Rows lie near named flat spaces through zero. A row that begins with a name and a colon came from that space; any other row is followed by the name of its block's space that it lies nearest.
mok-revun: [5, -9, -29, 35, -19, -13, 3, 27, -19, -26, -13, 11, 3, 34, -17, -42, 20, 15, -5, -15, 15]
nekip-ref: [-12, 3, 23, -3, 2, 1, 15, 12, 5, 12, 19, -19, -10, -26, 2, -18, -7, -13, -4, 4, 47]
mikel-nabe: [9, -1, -10, -5, -6, 1, -9, -5, 24, 6, -4, -7, 14, -1, 27, -7, 3, 17, -51, 25, -9]
zafom-tesa: [-17, 20, -18, -2, -16, 13, 38, 12, -5, -27, -10, -5, -12, -21, 0, 15, -21, 9, 1, -27, -9]
biva-vovov: [-8, -10, -16, 45, 0, 4, -1, -15, 40, -4, 12, 1, -16, 22, 20, -22, -5, 21, 24, 24, -22]
tibu-zegi: [-2, 11, -25, 5, -3, -19, 2, 13, -8, 14, -1, 20, 3, 1, -1, -10, 20, 8, 7, -16, 5]
[-23, 1, 3, 0, -21, -6, 22, -22, -22, 26, 8, 14, -5, 1, -18, -14, -12, -6, 33, -21, 15] -> mikel-nabe
robi-kavu: [-21, -10, 17, 18, -27, -18, -17, -7, 7, 0, -27, -9, 11, -3, -4, 5, 4, 8, -31, -3, -13]
mogib-lano: [18, 28, 8, -19, -11, 7, -3, 7, 8, 18, 18, 21, 13, -7, 12, 1, 11, -8, 2, -21, -11]
[-22, 1, -7, 5, -1, 22, -5, 13, 0, 19, -15, -15, 15, 1, 3, -13, 5, -22, 7, 20, -43] -> robi-kavu
[12, 3, 12, -4, -26, -4, 24, 3, -10, 18, -21, -1, -36, -16, -1, -2, 25, 19, 50, 50, 48] -> mok-revun
[12, -3, 70, 37, -27, 69, -24, -45, 33, -7, -9, -42, -43, 0, -19, -12, -77, -45, 27, -7, -39] -> tibu-zegi
[-9, 12, -14, -5, -18, -1, 28, 18, -21, -23, -7, -7, -16, -18, -14, -1, -2, 1, -4, -13, -2] -> zafom-tesa
[-23, -21, 4, -51, -21, 8, -13, -31, 36, 40, 11, 10, -25, 24, -11, -17, 17, -33, 48, 51, 14] -> mikel-nabe
mok-revun: [12, 12, -10, -18, 12, 8, -5, 4, 17, -9, -4, -28, -4, -23, 29, -10, 7, -19, -2, -10, -2]

Each name stands for a flat space through zero: a line, a plane or more. A row that begins with a name and a colon came from that space; any other row is followed by the name of the space it lies nearest, among the names in its block.
dup_tun: [15, -6, 30, -12, 17, -12, -27, 6, -9, -36, -23, -3, -14, -8, -22, 5, 21, -23, 2, -7, 11]
kuv_lukaz: [10, -14, -9, -34, 16, -1, -20, 8, 10, 1, 23, -2, -29, -21, 11, 20, -5, 7, -14, 24, 7]
[-20, -6, 3, -15, 23, -27, 12, 15, 36, -12, -7, 21, -18, 1, 19, 1, 38, -17, 10, -40, 11] -> dup_tun
[21, 21, -14, 14, 14, 19, -4, -2, 12, -1, 2, 0, -11, -20, -12, 19, -9, -27, 6, 31, -14] -> kuv_lukaz
dimuv_vori: [-24, -14, -8, -7, -36, -13, 26, 5, -32, -9, -4, 10, -34, -19, 23, 25, 4, -9, -7, -18, -39]
gulo_binup: [3, -12, 27, 16, 24, 17, -2, -12, 17, -21, 2, 20, -29, 1, -32, -11, -11, 32, 18, 9, -6]
dup_tun: [-9, 1, -3, 1, -3, -10, 7, -7, -8, 27, -4, 15, -2, 0, 6, -21, -2, 6, -3, 16, -7]
[1, 29, 20, -5, 3, 12, 3, -8, 25, 27, 8, -13, -22, -26, -20, 25, -29, -15, -8, 1, -9] -> gulo_binup
nom_zimi: [4, -19, 1, 11, -6, -13, 25, -4, -19, -11, 28, 0, 20, -25, 11, -9, -37, 2, -8, 33, 9]
vam_pego: [21, -8, -24, -4, 7, 10, 10, -38, 8, 4, 5, -3, -3, 5, -11, 15, 0, 27, -19, 2, -30]
[-13, -12, -52, 8, -1, -30, 50, -18, -2, 5, -25, 8, 35, 25, -1, 12, 2, -3, -32, 17, 0] -> vam_pego
nat_fugar: [18, -5, 10, -10, -15, -16, 4, -14, 1, 3, 0, -3, 33, 31, 8, 13, -26, 3, 18, 44, -19]
devef_vipop: [6, 33, 10, 8, 6, 13, -1, -1, -15, 24, 28, 2, -33, 21, 11, -17, 68, -16, 21, 38, 12]
devef_vipop: [13, 16, -15, -13, -5, 0, -11, 8, -15, 9, 14, -3, -16, 17, 21, -11, 42, -7, 22, 16, 9]
nom_zimi: [13, 7, -14, -10, 0, 8, -4, 4, -1, 4, -8, 6, -25, 5, -22, 21, 20, 7, 2, -4, -4]
[-35, -1, 3, -5, 24, -20, 5, -1, -2, 11, 8, 35, -34, 11, 19, -9, -1, 1, 16, -17, -10] -> dup_tun
nat_fugar: [-4, -10, -5, -14, -4, -1, -21, 3, -1, 17, 14, -59, -27, -3, -25, -43, 8, -8, -31, -15, 28]
[22, -16, -50, -18, 17, 1, 22, -15, -3, 20, -11, 17, 30, 29, -12, 2, 0, 4, -27, 13, -21] -> vam_pego
tude_saz: [2, 21, -14, 11, 12, 11, -23, 0, 1, -18, -3, -53, -29, -3, 8, 12, -26, 5, 24, -10, -28]
[61, 36, -15, 11, 14, 18, 26, 12, -25, -16, 41, 12, 26, -29, -9, -16, -31, 12, -18, 32, 4] -> dup_tun
vam_pego: [-10, 8, -12, -4, 5, 4, 3, 18, 8, 4, 3, 14, -7, 6, -8, 0, -1, -9, 4, 3, 8]
bula_nuvo: [-33, -9, 19, 10, 19, -19, 14, 38, 5, -30, -28, -11, 2, -10, 18, 12, -5, -5, 36, -14, -3]
[-4, -13, 0, -34, -14, 13, 4, 11, -12, -7, -6, -4, 11, -41, -15, -7, 1, 7, 11, -3, 19] -> nat_fugar
[-12, 1, -14, 8, 8, 4, -14, -9, -6, 34, -17, 5, -22, 2, 4, -27, -7, -17, -2, -21, 14] -> nat_fugar
[-1, -5, 7, 14, 2, 11, 2, -8, 0, -2, -7, 1, 16, -1, 22, -15, -15, 3, 0, -20, 0] -> nom_zimi
[0, -24, 5, 2, -5, -5, -10, -5, 9, 1, -10, 9, 4, -15, -22, 14, -39, 9, -14, -25, 2] -> devef_vipop
[13, -3, -24, 8, 5, -3, 17, 0, 0, 21, -5, 9, 4, 8, -2, -18, 4, 11, -12, 3, -7] -> vam_pego
[-17, 7, -11, -10, -13, 19, 12, -6, 23, -13, 24, -3, -1, 9, 31, -14, -25, 6, 6, 7, -21] -> dup_tun
luf_ripi: [6, 24, -2, 14, 18, -20, -3, -10, 4, -2, 30, 0, 1, 12, -2, -9, -1, -15, -15, -10, -14]
[17, -46, -5, -37, -13, 11, 17, -5, 12, 13, 28, -64, -39, -16, -36, -3, -1, 11, -41, 38, 29] -> nat_fugar
[33, 7, 1, 37, -16, -12, 11, -10, 4, -11, 10, -32, 19, 29, 15, -26, -3, 4, -26, -34, -23] -> bula_nuvo
[-20, -4, 9, 8, -10, -6, -1, 20, 2, -15, -7, -3, -12, 17, 7, 0, 0, -29, 6, 6, 28] -> vam_pego
[24, -22, -26, 5, 6, 5, 24, -43, -3, 17, 1, -6, 7, 19, -9, 20, 3, 5, -47, -9, -14] -> vam_pego
[9, 39, -14, -6, 3, -7, 21, 1, -29, 3, 42, 36, -2, -1, 7, -19, -45, 30, -19, 30, -14] -> dup_tun
[6, -6, 13, 9, 2, -11, 6, -18, -18, 8, 2, -12, 23, -15, 13, 1, -22, 2, -4, 12, -12] -> nom_zimi
[5, -17, 12, -11, -20, -5, -15, -5, 20, -7, -22, -18, 6, -8, -8, 14, 9, -13, -18, -14, 15] -> dup_tun
[-25, -1, 52, 12, 15, 7, -14, -8, -1, 28, -12, 7, 0, -2, -18, 6, -42, -36, 4, -7, 38] -> bula_nuvo
dimuv_vori: [-2, 2, -16, -13, 30, -5, -4, -14, 24, 4, -5, -6, 9, -3, -9, -14, -19, 5, -12, -2, -21]
[30, -23, -47, -11, 18, 19, -2, 0, -22, -20, -9, 32, 16, 34, 20, 42, 4, 24, 8, -1, -17] -> vam_pego
[7, 8, 7, -11, 1, 8, 3, 2, -10, 9, -1, 3, -8, 5, 4, -10, 49, -3, 5, 11, 6] -> devef_vipop
gulo_binup: [5, 29, 14, 10, -16, -4, 3, 12, 23, 27, -5, -16, -7, -23, -17, 25, 1, -14, 4, -7, 1]
[20, 6, 5, 9, -22, 13, 3, -6, 22, 4, -7, -22, 19, 6, -17, 12, -8, -3, -11, 30, -1] -> dup_tun
[-9, -6, -12, -6, 29, -9, 16, 9, 50, 6, -16, 6, 13, -2, 3, -11, 27, -13, 17, -41, -3] -> dup_tun
[-13, 14, 19, -8, 26, -3, 6, -21, -3, 25, 11, 26, -7, -24, -2, 14, 1, -9, 21, -6, 10] -> dimuv_vori
[-13, -3, 4, 2, 6, -15, -3, -2, 1, -12, -19, -4, 9, -11, -1, 19, -40, 22, -16, -9, 4] -> devef_vipop
[-17, -16, 18, -11, 1, -3, 5, -1, -4, 12, 17, -4, 7, 12, -8, -8, -7, -11, 13, 2, 12] -> bula_nuvo
bula_nuvo: [45, 26, -22, 7, -25, 15, 10, -3, -9, -6, 12, -1, 4, 11, -10, -5, 24, 19, -23, -3, -23]
[27, -26, -7, 16, -13, -3, -8, 0, 25, -16, 14, -2, 3, 48, -19, -18, 2, 16, -26, -5, -21] -> dimuv_vori

Rows lie near named flat spaces through zero. A row that begins with a name and a colon came from that space; any other row is followed by the name of its block's space that it lies nearest.
rokrufud: [6, -22, 1, 30, 3, 22, -2, -5, -49, 1, 0, -5, -2, 4, -23, 21, 4, 1, 40, 2, -34]
fovurgeber: [2, 11, -4, -3, 8, 20, -1, 18, 11, -14, -3, 5, -8, -5, 3, 5, -10, 0, -10, 32, -3]
rugimov: [9, 11, 30, 5, -21, -20, 5, -17, -11, 19, 2, 1, -22, -26, -2, -42, 10, 26, -3, 4, -21]
visusfeva: [7, 8, 0, -7, 11, -15, -9, 16, 7, -1, -14, -3, -4, -5, -8, -2, 8, 5, -1, 12, 3]
rokrufud: [11, -4, -5, 10, 13, 9, 2, -22, -8, 2, -8, -4, -9, 3, -10, -7, -7, 20, -3, 8, -6]
tezusok: [13, 26, 3, 7, -10, -13, 1, 11, 4, -1, -9, 8, 17, -9, 3, 10, -29, -27, 9, -6, -10]
[5, 6, -3, -1, -5, 1, 1, -9, 6, -2, 0, -6, 0, -8, -1, -5, -2, 9, 2, 10, -8] -> rugimov
gunedaf: [23, 38, -38, -7, -1, -47, -13, 8, 26, 56, 6, 26, -21, -29, -44, 17, -20, 35, -15, 4, 20]
fumredap: [25, 4, 13, -3, -11, 14, 19, 4, -11, -30, -4, 7, 7, -3, -2, 27, -17, 8, -28, 4, -16]
[-9, 6, -4, -20, -7, 5, 0, -29, -15, 2, 13, 28, 7, 11, -21, -22, -18, 1, 1, -27, -4] -> fovurgeber
zuferinup: [-1, -17, 27, 10, -21, 25, 1, 4, 5, -3, 25, 39, 3, -10, -33, 0, 2, 26, -1, 3, 7]
[-16, 6, -10, -10, -2, -19, 7, 7, 2, 3, -4, 10, 20, -19, -34, 14, -27, 4, 17, 1, 0] -> gunedaf
